Below are the code and all the weights of a small trained network. Each question names an input and a target symbol and asks about switching units off, where a switched-off unit gives its printed mean instead of its output.

import numpy as np


def w(rows, s, z=0):
    codes = np.array(rows[::2]) - 128.0
    scale = np.full(codes.shape[1], s)
    scale[-1] = z or s
    return codes * scale


def f(y):
    return y / 2 * (1 + np.tanh(0.7978845608 * (y + 0.044715 * y**3)))


def softmax(a):
    e = np.exp(a - a.max(-1, keepdims=True))
    return e / e.sum(-1, keepdims=True)


def log_softmax(a):
    a = a - a.max(-1, keepdims=True)
    return a - np.log(np.exp(a).sum(-1, keepdims=True))


def net(x, mask):
    ids = ['ΘΞΣΦαβγδεζλμπτψ'.index(c) for c in x.split()]
    T = len(ids)
    res = E[ids] + P[:T]
    q, k, v = (res @ M[0].T for M in (Q, K, V))
    z = softmax(np.where(np.tri(T) > 0, q @ k.T / 3**0.5, -1e9)) @ v
    res = res + np.where(mask[0], z, O[0][:, -1]) @ O[0][:, :-1]
    y = f(res @ A[0][:, :-1].T + A[0][:, -1])
    res = res + np.where(mask[1:17], y, B[0][:, -1]) @ B[0][:, :-1]
    return log_softmax(res[-1] @ U[:, :-1].T + U[:, -1])


Q, K, V, O, A, B = {}, {}, {}, {}, {}, {}
E = w([
[104,123,46,208],'Θ',
[99,109,159,140],'Ξ',
[141,126,173,158],'Σ',
[171,140,178,178],'Φ',
[49,152,135,81],'α',
[104,223,155,102],'β',
[128,119,121,194],'γ',
[252,82,106,21],'δ',
[90,103,154,144],'ε',
[158,161,79,225],'ζ',
[97,93,142,156],'λ',
[45,94,98,126],'μ',
[116,87,151,166],'π',
[111,131,161,140],'τ',
[148,126,127,204],'ψ',
],0.021)
P = w([
[157,10,255,150],'0',
[157,61,203,142],'1',
[148,90,177,128],'2',
[147,103,162,122],'3',
[141,116,154,116],'4',
[135,126,147,105],'5',
[133,135,140,104],'6',
[134,142,139,93],'7',
[127,147,133,89],'8',
[126,156,131,80],'9',
[124,162,128,77],'10',
[119,161,128,68],'11',
[122,165,126,64],'12',
],0.008)
Q[0] = w([
[200,163,113,84],'h0',
[95,119,151,63],'h0',
[70,126,247,163],'h0',
],0.014)
K[0] = w([
[143,234,167,126],'h0',
[135,121,79,12],'h0',
[255,64,146,60],'h0',
],0.0095)
V[0] = w([
[106,255,191,237],'h0',
[183,238,230,85],'h0',
[244,87,105,187],'h0',
],0.0062)
O[0] = w([
[15,2,243,92,78],'h0',
[138,84,10,171,36],'h0',
[108,141,108,20,248],'h0',
],0.0063,0.0019)
A[0] = w([
[62,201,45,197,113],'n0',
[64,119,135,191,47],'n1',
[92,130,112,89,51],'n2',
[127,119,95,109,161],'n3',
[132,102,82,196,182],'n4',
[118,81,152,251,167],'n5',
[104,96,179,198,7],'n6',
[125,147,203,157,122],'n7',
[76,74,97,117,72],'n8',
[145,161,221,80,133],'n9',
[74,69,74,166,24],'n10',
[112,145,172,125,47],'n11',
[95,91,160,183,239],'n12',
[142,212,98,201,68],'n13',
[117,55,59,103,99],'n14',
[162,127,139,117,254],'n15',
],0.016,0.0051)
B[0] = w([
[95,70,214,188,243],'n0',
[210,94,134,103,173],'n1',
[123,144,73,97,134],'n2',
[76,112,118,127,146],'n3',
[153,142,76,215,168],'n4',
[135,190,96,75,235],'n5',
[89,3,103,75,169],'n6',
[98,99,59,130,181],'n7',
[187,163,64,131,147],'n8',
[164,191,78,137,179],'n9',
[150,172,39,81,145],'n10',
[131,110,55,121,135],'n11',
[85,197,174,185,254],'n12',
[151,158,46,13,188],'n13',
[144,196,145,114,137],'n14',
[152,86,193,155,171],'n15',
],0.021,0.0093)
U = w([
[62,207,81,135,155],'Θ',
[91,184,254,147,208],'Ξ',
[70,55,248,212,182],'Σ',
[143,99,161,226,91],'Φ',
[127,60,138,175,128],'α',
[68,105,229,104,74],'β',
[126,118,156,119,91],'γ',
[160,136,231,132,102],'δ',
[116,148,184,141,84],'ε',
[120,85,155,149,107],'ζ',
[143,131,143,126,61],'λ',
[154,56,112,183,119],'μ',
[155,142,136,134,39],'π',
[101,193,204,82,2],'τ',
[131,94,156,140,108],'ψ',
],0.0093,0.009)

Each question gives the input, a string of symbols that net reads in full, and the target symbol t.
The units are the heads (3 rows each of Q, K, V and O) and the neurons (one row each of A and B). Each row of codes is followed by its name. A weight is (code - 128) times the scale printed after its matrix; where a second scale follows, it is the last column's (O, A, B and U).
mask holds one flag per unit, heads first, then neurons. A switched-off unit (its flag False) gives its mean, the last column of its rows in O or B, instead of its output. The means were averaged over made-up inputs and are rounded, as every weight is.
A unit's drop is (log p(t) with every unit on - log p(t) with that unit switched off) / (log p(t) with every unit on - log p(t) with every unit switched off).
The circuit of an input: a set's keep is (log p(t) with only the set's units on - log p(t) with every unit switched off) / (log p(t) with every unit on - log p(t) with every unit switched off). Starting from the 12 units with the biggest drops (on a tie, the unit counted first), units are removed one at a time, each time the one whose removal leaves the highest keep (on an exact tie, the one counted first), for as long as the keep stays at least 0.8.
units of the circuit, in order: the units of the circuit, biggest drop first
unit that matters most: the unit with the biggest drop
k most important neurons: the k neurons with the biggest drops, biggest first
drop when u is switched off: that unit's drop, to one decimal
input α α ζ ψ λ μ ζ μ, target Ξ: units of the circuit, in order	n7, n6
input α Φ α Θ μ μ α μ τ β Σ δ, target δ: units of the circuit, in order	n15
input β ψ ε, target Θ: 2 most important neurons	n0, n12
input ζ α μ μ α λ, target Θ: 3 most important neurons	n0, n5, n7
input Θ Θ α Ξ Θ π π μ α ψ α π μ, target Ξ: units of the circuit, in order	n13, n14
input α ψ α β ε Θ ε μ ε Θ Θ Σ, target Θ: 2 most important neurons	n0, n9
input α ψ μ ε, target Θ: 2 most important neurons	n0, n5
input α Θ Σ λ, target Θ: 3 most important neurons	n0, n5, n12
input Θ α Ξ α γ, target Θ: 4 most important neurons	n0, n5, n7, n12
input μ α Θ τ α ζ π Σ π ψ α ζ, target Ξ: 2 most important neurons	n0, n6
input α ψ ψ ζ α α Θ α Θ μ τ μ Φ, target Θ: 4 most important neurons	n0, n9, n7, n1
input γ λ τ μ π Φ, target Θ: 4 most important neurons	n0, n9, n7, n5
input Θ μ Θ, target Ξ: units of the circuit, in order	n5, n7, n0
input α Θ τ Σ, target Θ: 2 most important neurons	n0, n5
input γ Ξ Σ Ξ δ γ δ ψ δ α π, target μ: unit that matters most	n13
input Σ Ξ λ α ε α ψ, target Θ: 3 most important neurons	n5, n0, n4
input β β τ Θ μ β, target Σ: 3 most important neurons	n5, n13, n10
input ζ μ ε Θ ψ α α Θ μ Θ π Θ, target Σ: 2 most important neurons	n0, n9
input β Θ π μ π δ, target δ: 4 most important neurons	n14, n12, n15, n0
input α ε Ξ γ, target Θ: unit that matters most	n5
input ε δ Θ Φ, target π: 2 most important neurons	n13, n15
input α δ Θ Θ ψ, target Θ: drop when n7 is switched off	0.3
input Θ λ μ π Θ δ γ τ β, target τ: drop when n0 is switched off	1.9
input δ α τ τ Θ α Θ α ε Θ α α μ, target Σ: drop when n5 is switched off	0.4
input ε λ τ μ δ ε α ψ β α, target β: drop when n13 is switched off	1.9
